Here is a tiny trained network, its code and every weight. The questions are about switching its units off for an input and a class, where a switched-off unit gives its printed mean instead of its output.

import numpy as np


def w(rows, s, z=0):
    codes = np.array(rows[::2]) - 128.0
    scale = np.full(codes.shape[1], s)
    scale[-1] = z or s
    return codes * scale


def f(y):
    return y / 2 * (1 + np.tanh(0.7978845608 * (y + 0.044715 * y**3)))


def log_softmax(a):
    a = a - a.max(-1, keepdims=True)
    return a - np.log(np.exp(a).sum(-1, keepdims=True))


def net(x, mask):
    res = np.array(x, float).reshape(1, 6) / 4 @ E
    y = f(res @ A[0][:, :-1].T + A[0][:, -1])
    res = res + np.where(mask, y, B[0][:, -1]) @ B[0][:, :-1]
    return log_softmax(res[-1] @ U[:, :-1].T + U[:, -1])


A, B = {}, {}
E = w([
[95,198,86,131,247,210,38],'x0',
[127,211,111,70,226,51,109],'x1',
[149,175,182,1,217,99,93],'x2',
[226,106,142,150,138,141,98],'x3',
[79,130,84,132,130,166,188],'x4',
[207,217,232,179,143,163,64],'x5',
],0.0072)
A[0] = w([
[14,126,35,123,106,135,201,228],'neuron 1',
[136,176,179,89,183,100,111,203],'neuron 2',
[63,125,125,159,146,135,205,124],'neuron 3',
[146,62,118,101,70,57,144,252],'neuron 4',
[161,115,129,103,58,98,159,145],'neuron 5',
[161,176,158,73,185,112,94,232],'neuron 6',
[116,153,105,69,169,113,157,195],'neuron 7',
[2,80,92,143,146,97,167,235],'neuron 8',
[171,165,190,230,131,249,107,255],'neuron 9',
],0.0097,0.0025)
B[0] = w([
[127,235,2,208,202,222,206,247],'neuron 1',
[93,179,159,92,206,103,94,208],'neuron 2',
[112,180,61,150,187,114,160,172],'neuron 3',
[148,140,145,231,105,65,173,209],'neuron 4',
[78,102,151,173,61,93,181,177],'neuron 5',
[81,126,115,74,177,27,26,221],'neuron 6',
[74,238,88,185,169,118,140,186],'neuron 7',
[143,216,31,142,152,152,193,223],'neuron 8',
[172,65,192,78,129,187,91,236],'neuron 9',
],0.0086,0.011)
U = w([
[102,129,60,174,163,179,165,4],'0',
[121,44,196,185,62,24,154,114],'1',
[211,21,191,100,116,218,50,99],'2',
[31,112,156,69,184,8,2,116],'3',
],0.0084,0.00029)

Each question gives the input, the list of numbers given to net, and the class t.
The units are the neurons (one row each of A and B). Each row of codes is followed by its name. A weight is (code - 128) times the scale printed after its matrix; where a second scale follows, it is the last column's (A, B and U).
mask holds one flag per neuron, in row order. A switched-off neuron (its flag False) gives its mean, the last column of its row in B, instead of its output. The means were averaged over made-up inputs and are rounded, as every weight is.
A unit's drop is (log p(t) with every unit on - log p(t) with that unit switched off) / (log p(t) with every unit on - log p(t) with every unit switched off).
The circuit of an input: a set's keep is (log p(t) with only the set's units on - log p(t) with every unit switched off) / (log p(t) with every unit on - log p(t) with every unit switched off). Starting from all 9 units, units are removed one at a time, each time the one whose removal leaves the highest keep (on an exact tie, the one counted first), for as long as the keep stays at least 0.8.
units of the circuit, in order: the units of the circuit, biggest drop first
k most important neurons: the k neurons with the biggest drops, biggest first
drop of u: that unit's drop, to one decimal
input [-2,7,-4,6,-6,7], class 3: units of the circuit, in order => neuron 6
input [-3,7,-2,7,1,-4], class 1: units of the circuit, in order => neuron 1; neuron 4; neuron 2
input [-4,4,-3,-6,3,8], class 3: 4 most important neurons => neuron 1; neuron 4; neuron 8; neuron 5
input [-5,-7,-1,-7,1,4], class 1: units of the circuit, in order => neuron 5; neuron 7; neuron 1
input [-2,-2,2,-4,8,6], class 2: 2 most important neurons => neuron 1; neuron 8
input [0,8,-5,2,0,0], class 3: 2 most important neurons => neuron 1; neuron 8
input [-5,-2,8,-1,-6,-5], class 1: 2 most important neurons => neuron 4; neuron 5
input [-6,8,7,-3,5,-4], class 0: 3 most important neurons => neuron 1; neuron 8; neuron 7
input [-6,-6,-5,7,1,0], class 1: drop of neuron 4 => 0.0
input [-2,-4,5,3,3,1], class 2: drop of neuron 1 => 0.1
input [0,6,-3,-6,-3,3], class 3: drop of neuron 1 => 0.1
